Each name stands for a flat space through zero: a line, a plane or more. A row that begins with a name and a colon came from that space; any other row is followed by the name of the space it lies nearest, among the names in its block.
tigap_vif: [  2  29  19  -3  16  41  34  20   7 -38 -22  -1  17 -26 -10  48  -3  28
 -27  -2 -34  -1  -6  -9]
tego_rol: [  3  10  27 -18   9 -21 -24  19   6  41  16   0  16  27  16  -6 -18   7
  -7 -20  -4 -36 -24  10]
vofe_voke: [ 10  30  25  -3  28  21  18  -2 -19 -15   8  -4 -28 -28 -10  20 -14  27
 -10   3  10 -16   4  27]
tego_rol: [-15  -5  22 -14  -6  16  -6  12   0   4 -19  -8  26   4  10   8  -6   9
 -21  -3 -17  -5  -4  16]
suda_fom: [ 27  36 -35  -6  -6   1   1   2  22 -17 -30  16   8   0 -33 -36 -44 -14
   0  16 -14  15  12 -22]
zet_nam: [ 19  39  12  17  16   0  29   3   7 -35   4  11  -6 -25   7  34  13  15
   9 -14 -12 -13 -14  18]
beluk_sarav: [ -2   0  11 -10   3  28  10   4   3 -14 -24  -9  10   1  -8  20   2   9
 -27   4 -13  16  18 -25]
vofe_voke: [ 34   4  -8  14  13 -28  -4 -23  13  -1  22   5 -30  23  -4 -14  17 -17
  14  11  38  20  30 -38]
vofe_voke: [ -7   9  -3 -41  -6   3  27 -12 -24   4 -12 -20 -14 -11   6  15  15  20
 -31 -23  15   3  21 -10]
tego_rol: [-17  29 -36 -62 -12   0  57  15 -17   5   7 -10  10 -40  -9   4 -10  39
 -42 -12   5 -13 -14 -17]
suda_fom: [-47 -19  -7 -21 -34   4  37  -2 -33  -5 -25 -19  10 -29  41  63  65  17
  -8 -73 -37 -13 -28  20]
vofe_voke: [-28 -46 -24  16 -22   8  -4 -17 -18  -3  -8  -6 -11  -8   2   2  29 -17
  18  -1  -2  21   5   0]
beluk_sarav: [ 14  -8   5  26  38   2 -26  18   4  32  34   9 -25  26 -29  20 -16  -8
  24 -11 -18 -24 -27 -58]
vofe_voke: [ 38  29  54  -4  32 -10  15 -27  -3 -15   1 -16 -37  20  28  49  47  15
 -19 -31  32   4  45 -15]
suda_fom: [ -6  33  19  -4  16  23  19  22 -10 -13   7   5   5 -41  -7  15 -32  32
  -8   4 -17 -34 -32  52]
zet_nam: [-33 -47 -12  -4 -41   1 -23 -13 -11  13 -38 -12  18  18  21  -7  25 -24
   4 -21 -19  18   8   9]
tigap_vif: [ 24  31 -66   8  -6 -12   4   0   7  -6 -17  22 -20  -8 -43 -20 -34 -23
  34 -19 -33  -2 -17 -41]
zet_nam: [ -2   3  -7   0  15  19 -25  24   1  24  10  10   2  -1 -40 -30 -66   1
   3  28 -13 -19 -22  -3]
zet_nam: [ 30  16  13 -25  14 -11   0  -6  22   4  14  -4   5  26  -7 -36 -17   6
 -36  46  52  24  47 -33]
tego_rol: [ 10  21 -14  -4 -13  -4  26  -3  20 -36  -6   9  22 -20   1 -25  -5   4
 -12  37  18  23  15  17]
tego_rol: [  1 -24  45  29   7  43 -21 -10  11 -35 -33  -7  12  13   1   7   6  -9
 -12  42   1  39  44  16]
zet_nam: [-24 -13   1  11  -3  17 -26  18 -15  20 -10   4   5  -7 -10   3 -27  -5
  20 -19 -42 -30 -40  29]
tego_rol: [ -6   3  16 -33  -5 -16  -2 -11 -21  26  -3 -17 -11  11  24   5  13  10
 -16 -35  15 -15   9  13]
zet_nam: [  3  22 -27 -17  -3  -6  29   6   5 -11  16   7   6 -26 -13 -21 -18  14
 -10  24  17   1  -4   1]
beluk_sarav: [-11  -7 -10   1 -13  -6 -10  -5 -11   7  -5   1  -2  -7   3 -17  -7  -7
  13  -4  -1  -6  -8  29]
tego_rol: [ -3   8  12 -34   6  -7  -6  16   0  34  14  -7  13  13   0 -12 -24  15
 -26  -1   9 -20  -8  -8]
beluk_sarav: [-10  -6  39   5  17  10 -15  16  -3  13  28  -1  10  -4   7  -7 -20  17
  -7  28  15 -21 -15  44]
beluk_sarav: [-55 -52 -12 -22  -5  43  15  34 -11  19  27 -13  33 -22 -25   2 -15  26
 -38  49  -1   7 -20 -29]
zet_nam: [  7  18 -47   1   9  21  27  25  14 -15   3  15   5 -22 -51   5 -32   5
  -2  16 -31   4 -21 -63]
suda_fom: [ 38  11  35  21  18 -17 -24  -8  34  -9   8   8   6  39  12 -16   2 -15
   2  27  26  16  30  -6]
tigap_vif: [-36   1 -55 -31 -18  19  54   2 -41  -6  -5  -9 -18 -60 -21  24   6  25
  -9 -27 -18  -8 -23 -10]
vofe_voke: [  7 -12  30  -2 -15  -5 -33  -6  26   0 -30  -4  35  41  23 -28   0 -19
 -15  20   8  25  33  12]
beluk_sarav: [ 11   3  -3  -8  -7  46   9  -7  16 -40 -72  -9  15  13 -23  19   1  -9
 -34   6 -32  51  52 -60]
beluk_sarav: [-16  -2 -50 -14 -24 -23  15  -1 -14  14   5   4  -5 -17  -1 -10   5  -5
  17 -28  -9 -11 -27  -4]
tego_rol: [ 15  33   4 -22 -19 -41   4   1  25  -2   3   9  36   5  32 -43 -10   2
 -10  11  24  -6   0  46]
suda_fom: [  2  12  41  -6  17  40 -11   0 -12 -10 -29 -11  -6  -4 -10   8 -28  14
 -23  11  -6  -1  22  28]
beluk_sarav: [ 56  42  24  36  35 -11 -40   6  33  -3  -6  24 -12  36 -18 -10 -39 -23
  30  -3 -19 -15  -1 -10]
zet_nam: [-21   2 -32 -12 -50   3  28  -2   9 -37 -55   1  44 -21  21   6  26  -7
  -7 -21 -38  22  -3  19]
tigap_vif: [ -8  37 -20 -16 -13  13  35  35  15 -21 -28  11  43 -28  -5  30 -13  17
 -13 -31 -64 -20 -45  -6]
suda_fom: [-24 -25 -21  -2 -19  -1  -7  19   9  17   2   4  32   6  -1  -8  -3  -8
   2   1 -23  -2 -27 -16]
tigap_vif: [-16   9  19 -14  -2   9  32  27  10 -12   4  -3  40 -15  24  44  24  28
 -27 -15 -24 -13 -27   1]
vofe_voke: [-16 -11  44   9  14  39 -14  19  -3  -2 -12  -7  17  -1   1  28 -10  13
 -14   6 -26 -11 -10  21]
tego_rol: [-13 -24 -11  13 -24  -9 -17 -21 -12   1 -23  -3  -8   6  17  -4  24 -24
  24 -24  -9   8   4  23]
vofe_voke: [ 14  -1  -3  11  -4 -23  -8  -6  17   1   3   6   3  21  12  -4  18 -16
  13  -7   4   7   4 -15]
suda_fom: [ -2 -29  16   2  19  -3 -19 -13 -19  30  31 -13 -35  18  -3   0   9  -1
   2   6  35  -1  16 -18]
suda_fom: [ 19  43 -41   7 -12 -42  50  -9   9 -34  17  19  -8 -37  16   7  30   4
  26 -24   5  -7 -22  16]
tigap_vif: [  6  12   9 -10   3  16 -17 -25 -28   0 -27  -9 -34  -9 -14 -29 -34  -1
  -2   8  19   3  34  45]
tego_rol: [ -5   0  -7 -25 -13  -1   2   2   6   4  -5  -4  20   1  -1 -31 -17   4
 -23  25  18  12  14   4]
beluk_sarav: [  4 -20  14  21  17   1 -21  -6  -6  14  16  -2 -23  17  -4  10   8  -9
  16  -2   6  -2   3 -14]
vofe_voke: [ -1   9  -9 -32   2  -3   0  31  16  30   9   1  30  16 -15 -10 -31  10
 -26   2 -13 -14 -19 -45]
suda_fom: [ 32  25 -47   6   3 -17   1  -8  17  -8   8  19 -17  -2 -37 -49 -37 -17
  18  32  19  16  13 -28]
zet_nam: [ -8  -2   6   2 -14   6   7   2   3 -13 -32  -4  16   3  19  36  30  -4
  -1 -39 -37   1  -7  -3]
tigap_vif: [  1  -7  51  16  21   5   8   1   5 -13  23  -7   2   4  28  43  40  17
 -10   3  15  -2   4  10]
tigap_vif: [-24 -27 -12 -49 -23  -9  -4   4  -2  36   7 -16  28  17   5 -43 -11   6
 -40  26  33  15  18 -18]
beluk_sarav: [ -9  31  23 -21   8   1   7  26  -7  12  11   3  17 -22  10   3 -31  29
 -11 -12 -13 -46 -39  55]
tigap_vif: [ 13  20  -8 -18  -1 -33   2 -19 -16  17  12  -2 -29  -1  11 -19   0   1
   8 -22  29 -15   6  21]
suda_fom: [  2  27  10  -9  35  41 -10  25 -16  12  13   5 -15 -28 -54 -24 -89  25
 -12  42  -3 -29 -16  23]
vofe_voke: [-48 -32 -23 -15 -35  33 -15  19 -10   9 -28  -2  41 -21 -16 -40 -44  -2
 -11  32 -25   5 -18  38]
zet_nam: [  7  21  12   1  26   7   4  20  -2  10  20   5  -8  -7 -13  20 -20  17
   0  -9 -14 -30 -26  -7]
tigap_vif: [-21 -14  35   3  -3   4 -10 -17 -31   3  -1 -13 -16 -15  30   8  16   9
   6 -12  15 -14   2  78]
[-22  -1 -20 -11 -26  -3  15   3  -9  -5 -12   1  16 -23  12  -4   5   3
   2 -13 -14  -6 -19  31] : zet_nam
[-39  -4  46 -83 -13  31  23  -7 -48  21 -43 -49   6  -6  33  41  22  46
 -79 -47   6  -7  32  21] : tego_rol
[-47 -28   2 -32 -13  53  15  -5 -47  -1 -29 -28  -7 -37 -12  10  -9  25
 -36   8  -1   9  16  28] : vofe_voke
[-44 -22  -9 -19 -24   5  -2  -3 -42  23  -6 -12  -6 -27  13  -3  -1   9
   5 -27  -9 -24 -25  59] : beluk_sarav
[ 37  28  33  30  38  -1  -2  -7  11 -22  20   9 -27   1  -4  11  -2   4
  12  17  20  -3  14   9] : zet_nam
[  1  18  21  -3  -3 -16 -14  25  21  13   3  10  39  12  21  -6 -16   3
   0 -11 -21 -29 -34  30] : tego_rol
[ -4   8   6 -15 -24 -31 -30  -4  -2  26 -14   3  16  14  28 -41 -19 -12
  11 -19   1 -22 -12  63] : tigap_vif
[ 34  30 -11  -5   8 -12   7 -24   0 -13 -13   1 -33   6 -11  -9  -2  -7
   2  -8  19  13  35 -20] : suda_fom
[ 39  54   5 -31  -9 -44  -6   6  41   5 -11  12  37  30  19 -47 -28  -4
 -18   3  15  -5  11   9] : vofe_voke
[-18 -29 -55   6 -22 -30  -3  -5 -10  24  29   8 -11  -7  -6 -30   5 -19
  34  -1  10  -2 -25  -9] : beluk_sarav
[ -3  12  11  -1   1 -15  15  -6 -13  -3  18  -1 -10 -20  22   9  17  13
   7 -14  15 -19 -12  44] : zet_nam
[-45 -45 -29  -9 -14  47  17 -35 -70  -8 -20 -26 -57 -50 -26   5   9   7
  -1   5  17  24  30  23] : suda_fom
[ 25  37  44  38  23  11  26  -4  14 -59  -9   9  -4 -20  24  59  36  13
  11 -16 -18  -4  -1  35] : tego_rol
[  2   7  41  11   6 -20   8  21  27  -5  21   5  38  12  46  40  39  12
  -3 -20 -13 -21 -31  14] : tigap_vif
[-17 -25 -13  24 -10  -3 -14 -15 -20   3   9   3 -21 -15   2 -14   5 -14
  33   4   7  -2  -9  40] : zet_nam
[ 45  35  11  17   5 -33 -43  -4  32   7 -15  20   4  41   3 -41 -33 -30
  26  -5  -5  -9   5  16] : tigap_vif
[-17  -3 -85 -25 -52  -9  33   7  21 -19 -18  13  46 -26 -20 -55 -17 -11
 -10  37  -5  36  -3 -23] : beluk_sarav
[  0 -17 -25  28  -5 -11  -4  14  24   0  14  16  17  13  -6   7  14 -20
  25  -1 -25   4 -27 -42] : tigap_vif
[-35   4 -43   1 -33  -5  64  -9 -30 -39   0   2  -4 -75  23  34  48  18
  18 -33 -15  -8 -36  54] : suda_fom
[  9   7 -23  22  -2 -12  -3  -4   5  -9  13  16  -9 -14 -12 -26 -15 -12
  29  18   6  -2 -11  20] : vofe_voke
[ 21  18  18 -13  16 -14  17  -6   7  -3  20  -5  -8   9  11   9  17  14
 -19   3  32   4  20 -19] : zet_nam
[ -2  -4  -1   5 -21   2  -2 -10  13 -25 -24   2  23  -2  11 -24   3 -11
  -4  26   7  26  21  30] : tego_rol
[  1   1  -2  34   4  21 -17   6   4 -16 -19  13  -1  -9 -18   2 -21 -14
  27   4 -35  -4 -16  19] : zet_nam
[-15 -28  22  29 -19  -6 -10 -26 -15 -15 -29  -9  -9   7  47  42  67 -19
  28 -52 -20   5   3  39] : zet_nam
[-19   8 -46  -9 -29   1  25   6  -3 -18  -7  11  19 -42 -10 -29 -20   3
   5  17  -9   2 -21  32] : zet_nam
[  7   6   7  -5   7  12   6  15  21  -8  -4   1  22   9  -8   7  -6   6
 -21  16  -8  10   5 -33] : tigap_vif

Each name stands for a flat space through zero: a line, a plane or more. A row that begins with a name and a colon came from that space; any other row is followed by the name of the space it lies nearest, among the names in its block.
vefdimez: [ -9 -43  18  11  42  12 -14 -10 -17  25  13   8 -11  35  -5  21  47 -12
 -12  39 -27  -6 -25  -5]
bezirkibu: [ 18 -19  19 -11  17 -25 -31 -36  14   4 -15  -4  12   7 -34  16  17  17
   3  13  10   8   7 -24]
bezirkibu: [-28 -45 -16 -30  12 -16  -6 -12   6 -48   7  31   1  30  -7  47  45  14
  -1 -13  -5   1   3 -32]
zilaznume: [-21 -14   5 -14 -26  -1 -26  29   9 -24  25 -19  34  13  16   8  28  10
  -1 -35  19  -1   2 -20]
rotebruz: [-39   3 -27 -14  25  20  13  16  -9 -12  -7  19  13  13  30 -21  18 -19
 -10  27 -28 -13 -31   0]
rotebruz: [ -2 -16   0 -11   2  12 -16 -17  13   0  15 -17   6  -5  14   6  10 -22
   1  -1 -25 -15  -8  21]
rotebruz: [  6   1  -6  13  -2 -23  10 -39 -22 -26   9  -2 -14 -15   8  30 -40  28
   3  -7   9 -35   9   2]
zilaznume: [ -7  -4   1   7 -15  10  -2  15  48  20   8  27  -1 -28  -1  32 -11  -4
  11 -22 -23 -12 -10  -6]
vefdimez: [ 15  -7  25  16  20  17 -16 -13  16  43  -5  -5  -8 -14 -22  -1 -11 -26
  14  26 -12   2 -13  18]
sufaviret: [-11 -18 -20  -4  33  37  28 -35 -17 -18  -1  12 -42  -8   5   6 -36 -71
  20  24 -44 -17  -9  70]
rotebruz: [  5  -9  -4 -10 -22   6   1  11  11  -8  19 -17 -12   3  -2 -14  28  -5
   5 -20  23  28  12   8]
sufaviret: [  8  -9   2  -6  24 -13  -2 -34 -11   2 -20  19   3  11   3  42 -15  -7
 -19  10 -62 -33   5   5]
zilaznume: [-11  -4   3 -31  40 -10 -30 -31 -10 -23 -38  -6  41  18 -13 -12  -1 -15
   4  34  -8  -5  -5  -7]
zilaznume: [-10   8   0  -2 -12   9  -3  29  34  12  -6  17  10 -14  -9  -3   0  -4
  13 -12   5  13  -7 -13]
sufaviret: [  4   4 -11   7  -2  -7  26  11   9   9  -6  31 -26  -2 -13   0  13  22
  -3   2  11  21   1 -19]
zilaznume: [-11   4   5  -1  16 -19 -26 -20   3  -5  -6  -8  35  -7   6  -2  -1  32
   0  21  15 -25 -20 -31]
bezirkibu: [ -5  -8  12  17   1   8   1  22  -7  13  12   2 -10  10  -8  -4  14   5
   5   5  23  14  -8 -10]
bezirkibu: [ 15  23  11  13   1   2 -13  -3  46  53 -17  10  15 -39  -3  -2 -21   3
   1  13 -28 -16 -19  -6]
zilaznume: [-16 -13   1 -21 -38  -6 -22  21  -5 -46  27 -25  34  16  26  29   5   0
  -5 -60   0 -16  23  -2]
vefdimez: [ -4   6 -12 -19 -24 -14  -7   3   4 -28   8 -17  21   0  17  -6  11  18
  -7 -26  13  -2  11 -10]
rotebruz: [-43 -15  -3  -8  63  34 -15 -41 -31 -34 -14  -6  17  -4   7  -6 -56 -68
  36  54 -20 -44 -36  48]
sufaviret: [-21  -4   1  24   9  -5   8  -6 -27 -10   6  30   6  -1  31  71 -56   6
 -12 -12 -55 -73  -9  -2]
rotebruz: [  5  -4  41  14  -3   0 -43  11 -21  15  12 -43  38  15   2   4  -9  -3
  -3  -5  11 -14   1  -2]
rotebruz: [-54 -18 -27 -13  42  20   2  -9  16 -18  -2  37   8  -5  16   3  13 -14
  15  39 -20 -27 -51 -10]
sufaviret: [  2  25 -17 -13  -7 -13   5   1  10  -6 -15  -3  14  -9   6 -34  10  22
  -6   5  17  11  -1 -17]
zilaznume: [  2  16 -10 -25   1  -4  -4   3  25   6 -33  16  25  -3   0  -4   0 -12
 -11  -2 -40   1   4  -4]
vefdimez: [  0  -6   3  -2 -17  11  -7   8  -1  -8  22 -27  -1  -2   7 -11   6 -12
   8 -16  18   7   5  17]
sufaviret: [ 32  23   6  14   6 -22  10 -25   2  22 -28  11 -13 -18 -24  -2 -31  23
  -1  15   5   3  12  -7]
vefdimez: [ -6  -2  -1   7  17  -7   0  -9   6  12  -7  22   2  -4   1  17   0  16
  -6  17 -16 -18 -16 -19]
rotebruz: [-16 -18 -13 -13   9  -2 -15 -40  15 -27  19 -11   7 -19  17  11   0   3
  13   6   0 -30 -18   6]
zilaznume: [-18 -15  -3  19  -3  18   8  26  18  24  32  15 -18  -5  12   2  37  12
   0   5   6   2 -29 -15]
bezirkibu: [ -4 -31   7  33  15 -10  12 -11   0  18  23  38 -38   1 -10  51  16  39
  -2  12   2 -15 -17 -31]
vefdimez: [ 11  -4   1   4   5  15  30  21  13  20 -26  47 -39   6 -38  17 -12 -34
  10  -6 -24  35  17  13]
bezirkibu: [ -7  -2  24  21   3   1 -15  22  -1  21   0   9  15   4  -7  22 -14   6
   2  -2  -1 -13  -8 -19]
sufaviret: [ 18  22  -2 -12 -19 -23  -9  -6  35  10 -20   6  21 -21  -4   5  -8  24
  -9 -17 -12  -3  12 -20]
sufaviret: [-12   0 -24   0   7  35  31  -7   4 -13   6   9 -39 -24   2 -17 -29 -47
  29   8  -2   5  -9  50]
bezirkibu: [-14   2 -13 -30   5  -3  -7  -4  -8 -31 -19   2  30  15  15   9  -8 -19
 -10 -10 -35 -16   9   6]
zilaznume: [ -8  25 -22  15   7  -8  35  -4 -46 -18  -4   6 -12   1  27 -15 -27  21
 -14  16   5 -22  -5   2]
sufaviret: [-10  20 -29  12 -13  -1  41  14 -12 -18  11  11 -30 -14  11 -30  -3  28
   6   1  46  13  -5  -7]
rotebruz: [ -6   2   2   8  13  20  20  32  -8  22 -16  30 -15  17 -10  -1   2 -27
  -5  10 -24  17  -3   6]
sufaviret: [-31  -6 -13  10  17  13  15   0 -47 -29  17  -3  -6  14  31   1 -15  -9
  -1  14  -2 -30 -17  15]
bezirkibu: [ -1 -26  13  41  40   3  28   0 -26  35  -1  53 -52  22 -25  41   6  11
  -5  37 -15  -1 -17 -17]
bezirkibu: [  3 -24   0 -29  -3 -19 -25 -22  48 -16  -5   9   9  -7 -32  18  30  14
  17 -12  19  22   8 -28]
zilaznume: [  1   9  -8 -13  -5  -2   0  18   5   8  -6  -4  13  13   9 -25  36   6
 -19   2  -5  17  -1 -12]
bezirkibu: [ -9  -1 -11  -3 -17   2   8   8  -1 -22  16  -3  -4  -4  13   4  -3   3
   4 -21  10  -3   5   4]
vefdimez: [ 11 -24  24  13 -18  17  -4  22  -1  13  26 -12 -23  12 -16  17  10 -24
   9 -26   9  23  16  19]
vefdimez: [-29 -41 -17 -43   0   2 -31  -8  48 -26  21   3  26   8  14  17  71  -2
  -1 -11 -18  -2 -17 -21]
vefdimez: [ -4 -14  16  -2   0  -9 -36 -15 -21 -14  26 -49  29  13  17  -7  20  15
  -5   4  26 -16  -6  -6]
vefdimez: [-36  -1 -17   8  52   0  10 -30  48   5 -39  84  -5 -45 -29  36 -50   7
  39  45 -16 -33 -47 -32]
vefdimez: [  4  10   8  30  -6   4   2  -1   8  27  16  -2  -7 -28  11   6 -25  15
   4   4   2 -24 -17   1]
rotebruz: [ 15  10   7  -1   4 -12  -6  -8  25  16 -25  12   2 -14 -31  -4  -9  10
  11   7  13  18   5 -16]
bezirkibu: [-26   4   1  11  -8   3  -7  24 -10  -1  17   2  28   3  40  23  -8  12
 -16 -13 -25 -44 -18 -13]
zilaznume: [ -6 -27 -12  -5  24  14  14  -8 -33  -1  16  -4 -24  37  19  -8  53 -16
 -24  27 -26   5 -10  17]
sufaviret: [-14  10 -12  18  -5 -13  13  -6 -77 -47  36 -48  -2  17  40 -35  -4  41
  -9   9  67 -18  -3  -1]
rotebruz: [ -2  29  11 -14  10  -2 -32  11 -12  15 -26 -33  62  13  20 -42   3  -7
 -21  21 -17 -12 -10  -6]
[ 21  -8  17 -17  -5 -12 -27 -16   1  -6  -6 -29  17  11 -17  -1   8  -7
   0 -11   7  14  23   5] : zilaznume
[ 40  44  10  24 -19 -11  10   2 -10  45 -10 -21   1 -18  15 -24 -26  18
 -27   2 -15  -9  10  10] : vefdimez
[ 18  19  15  33  21  15  15   6 -18  54 -12   1 -20  -2  -6 -27 -13 -11
  -8  40 -11   5 -15  15] : bezirkibu
[  3 -13 -13 -10  -9  -1  11 -13  12 -12   8  14 -17  -4   6  30   2  -6
  -4 -21 -29  -8  11  11] : sufaviret
[ -9   3  -3 -16  -1 -16 -23   2   4  -6   1 -15  39  12  20 -12  35  27
 -20   3   1  -9 -10 -30] : zilaznume
[ 18   6 -24  22  -5   9  41 -18 -15  15  33 -16 -59 -16  21 -41  25  17
  -9  24  24  12 -12  25] : bezirkibu
[-36  -5 -16  14  29  11  31  30 -29  -2  -4  44 -16  27   8  -3  21   9
  -9  31   0   1 -28 -25] : sufaviret
[ -3 -21  13  -6  41  25 -11 -10  36  28 -28  29 -13  -6 -49  -1   2 -49
  32  37 -13  27 -18  12] : zilaznume
[-45 -19  14  11   4   8 -27  12   6 -35  20   3  23 -14 -11  25 -35   5
  48 -10  55 -21 -22 -21] : zilaznume
[-21 -13  20  17 -21  19 -23  20  -2  -9  36 -19  19 -11  23  37 -37 -20
  16 -36  -7 -41  -6  18] : sufaviret
[-33  -3  -6   1  14  17   1  17  23  -2  -7  34   7 -13  -4  10 -15 -13
  22   9  -5 -10 -26 -10] : zilaznume
[-21  18 -12 -18  -4 -12 -11  21  12  -7 -15   9  46   5  23  -9  17  24
 -19  -2 -12 -14 -13 -37] : sufaviret
[ -2  21 -10  -8  -6   4  13  21   9   1 -23  15   6  -4  -4 -16 -11 -10
   1  -5  -6  14   6   0] : zilaznume
[-17 -42  21   7   0   5 -34 -12  19 -18  39 -17  -1 -10 -21  24   9   5
  40  -8  55   0 -13 -10] : rotebruz
[ 14  17  -3 -28   5 -10 -15 -26 -26 -23 -23 -40  31  13  12 -30 -11 -19
 -14   6 -13  -4  19  25] : bezirkibu
[ -5   0  -6 -20  12   4 -14   0  -7   0  -2 -25  23  21  16 -41  46  -5
 -17  23  -2  11 -12  -1] : bezirkibu
[ -3  31 -34 -11 -33 -13  35  22   9 -26 -11  24  -5 -14  16  -3 -16  21
  -8 -36   0   4  19  -9] : vefdimez
[-15   2 -17  26  -5 -11  35  19  -8   8  13  48 -22   1  25  39   4  44
 -25  -7 -23 -29 -14 -33] : vefdimez
[ -1   0   9   3 -28  -1 -11  17  -2 -17  21 -27   8  -4   0  -7  -4   8
  14 -28  45  10  11  -1] : bezirkibu
[-13 -17   5  -5  22  33   0  -3 -31 -28   4 -26 -18  14 -21 -35 -13 -59
  37  20  39  29   1  47] : vefdimez
[  6   5 -17 -21 -10 -17 -19 -46   9 -15  15 -34  29 -17  49   4   7  17
 -25  -6 -39 -49  -5  10] : rotebruz
[ 10  -9   4  -7  29 -15  -5 -36 -12   6 -26  20   6  15  -1  40 -11  -6
 -22  16 -64 -31   5   1] : sufaviret
[  9   8 -11  -1   4   4  28  -1  -3  -3 -19  20 -29  -3 -20  -8 -17 -15
   9   3   2  23  13  15] : rotebruz
